Look-ups in named tables: a row name and a column name give one cell, copied from the table.

nug =
columns: tugegef, sene, non, sir, mizi, gam
nime: [5.80, 6.56, 4.43, 8.93, 6.73, 3.77]
tamon: [4.16, 6.92, 4.31, 4.19, 7.57, 3.66]
gak: [5.40, 4.67, 8.31, 4.05, 6.17, 5.12]
segur: [7.67, 9.08, 4.73, 5.65, 4.24, 3.63]
vamekep: [4.84, 7.50, 4.19, 7.90, 7.37, 8.72]
bebivam: [7.06, 9.00, 4.75, 3.75, 4.20, 2.67]
paf: [9.23, 2.94, 7.87, 5.22, 3.87, 2.24]
gukis: [5.38, 8.73, 4.03, 3.18, 4.68, 2.67]

gak, gam: 5.12
bebivam, tugegef: 7.06
paf, sir: 5.22
nime, sir: 8.93
vamekep, sene: 7.50
tamon, gam: 3.66
gukis, non: 4.03
gak, non: 8.31
paf, mizi: 3.87
segur, non: 4.73
tamon, tugegef: 4.16
gukis, tugegef: 5.38
Which row has the largest non? gak

git.csv
,fubif,kuv,vevesut,kek
rof,215,126,100,229
rel,188,63,123,153
pulof,111,128,110,106
tagure,171,188,126,236
rogum,74,129,66,114
bege,168,214,122,176
mutu,102,146,150,89
fik,178,180,198,135
relaku,190,88,146,113
refamuz,92,90,165,82
dumopa,93,238,130,189

What is the kuv of fik in git?
180
What is the vevesut of rof in git?
100
What is the fubif of tagure in git?
171
What is the kuv of refamuz in git?
90
What is the vevesut of bege in git?
122
What is the kek of relaku in git?
113
What is the kek of rogum in git?
114
What is the kek of bege in git?
176
What is the vevesut of fik in git?
198
What is the fubif of bege in git?
168
What is the kek of refamuz in git?
82
What is the fubif of rof in git?
215
What is the kuv of relaku in git?
88
What is the kek of rel in git?
153

zib
         zemema    bal  fipamig   suzo   tana  nokadi
bap        2465   1248      954    452    -73    2505
zof        4042   7649     1611  -7191    579   -6404
luk         482   1388     2732  -6564  -2596   -3122
zitatin    -132   5112     1593  -7515  -2038   -5501
pif         797    672     1429  -5176   -633   -2447
vulup        43    682     1311  -4446   -549   -2509
zot       -3279    -36     -804   4080   3781    2442
fovapa    -1660    476     -992   3664   2998    3296
nefebe     1029  -2689     -784   -591   -417    4167
bulele    -3875  -2867     3638    348  -5035     631
rabotog   -1633  -3712     1083   1569  -4337    5053

luk, zemema -> 482
luk, bal -> 1388
nefebe, tana -> -417
bap, fipamig -> 954
bap, tana -> -73
zot, tana -> 3781
fovapa, bal -> 476
pif, bal -> 672
luk, tana -> -2596
fovapa, fipamig -> -992
bulele, zemema -> -3875
zof, suzo -> -7191
fovapa, suzo -> 3664
nefebe, nokadi -> 4167
vulup, bal -> 682
zitatin, fipamig -> 1593
bulele, tana -> -5035
rabotog, zemema -> -1633
nefebe, bal -> -2689
vulup, zemema -> 43

rumuni =
|  | mobufuf | zode | tusenu | tol | fegi | paba | zeka | zok | zado | maru |
|---|---|---|---|---|---|---|---|---|---|---|
| bura | -1056 | 9150 | 3300 | 3200 | 2702 | 2960 | 4070 | 730 | 8625 | -6785 |
| saz | 4264 | 4349 | 4072 | 4640 | -2363 | 1120 | 7309 | -6061 | 8908 | 3379 |
| pefifi | 5076 | 1950 | 3973 | 4379 | -2966 | 838 | 6871 | -6011 | 7277 | 6212 |

bura, tusenu: 3300
saz, tusenu: 4072
bura, fegi: 2702
pefifi, zode: 1950
bura, mobufuf: -1056
saz, zok: -6061
pefifi, tusenu: 3973
saz, paba: 1120
pefifi, maru: 6212
bura, paba: 2960

sile:
,vav,kanarog,nom,dakib,digu,kesosa,dup,nibeze
pur,-0.1,0.3,0.0,-0.1,0.2,0.0,0.3,0.0
pes,-0.1,0.4,0.0,0.0,-0.3,0.0,-0.2,-0.2
vev,0.1,0.3,0.2,0.4,-0.3,0.2,-0.1,-0.4
takonad,0.5,0.2,-0.3,-0.5,-0.4,-0.1,0.5,0.1
tav,-0.2,-0.3,0.2,-0.2,-0.1,0.2,0.6,-0.1
gunat,0.3,-0.2,-0.1,-0.8,-0.5,-0.1,0.3,-0.4
git,-0.2,0.2,0.1,-0.3,0.4,0.0,-0.7,-0.3
buvov,-0.2,-0.3,0.1,-0.2,0.0,-0.1,-0.8,-0.1
zas,0.2,0.2,-0.1,-0.3,0.0,-0.1,-0.5,0.0
vulip,0.4,0.3,0.1,-0.1,0.1,0.2,0.4,0.3
madabof,0.5,0.1,0.0,0.1,0.5,0.0,0.3,-0.1
kadi,0.8,0.6,0.1,0.7,-0.2,0.1,-0.1,-0.3
biti,0.6,-0.1,0.0,0.3,-0.3,0.2,0.4,-0.4
kole,0.4,-0.1,-0.1,0.0,0.5,0.1,-0.2,0.6

What is the vav of zas in sile? 0.2
What is the digu of tav in sile? -0.1
What is the nom of madabof in sile? 0.0
What is the digu of buvov in sile? 0.0
What is the digu of takonad in sile? -0.4
What is the nibeze of kole in sile? 0.6
What is the nom of kole in sile? -0.1
What is the vav of kadi in sile? 0.8
What is the vav of gunat in sile? 0.3
What is the dup of pur in sile? 0.3
What is the dup of kole in sile? -0.2
What is the kanarog of madabof in sile? 0.1
What is the dakib of vev in sile? 0.4
What is the kanarog of tav in sile? -0.3
Which row has the largest dakib? kadi

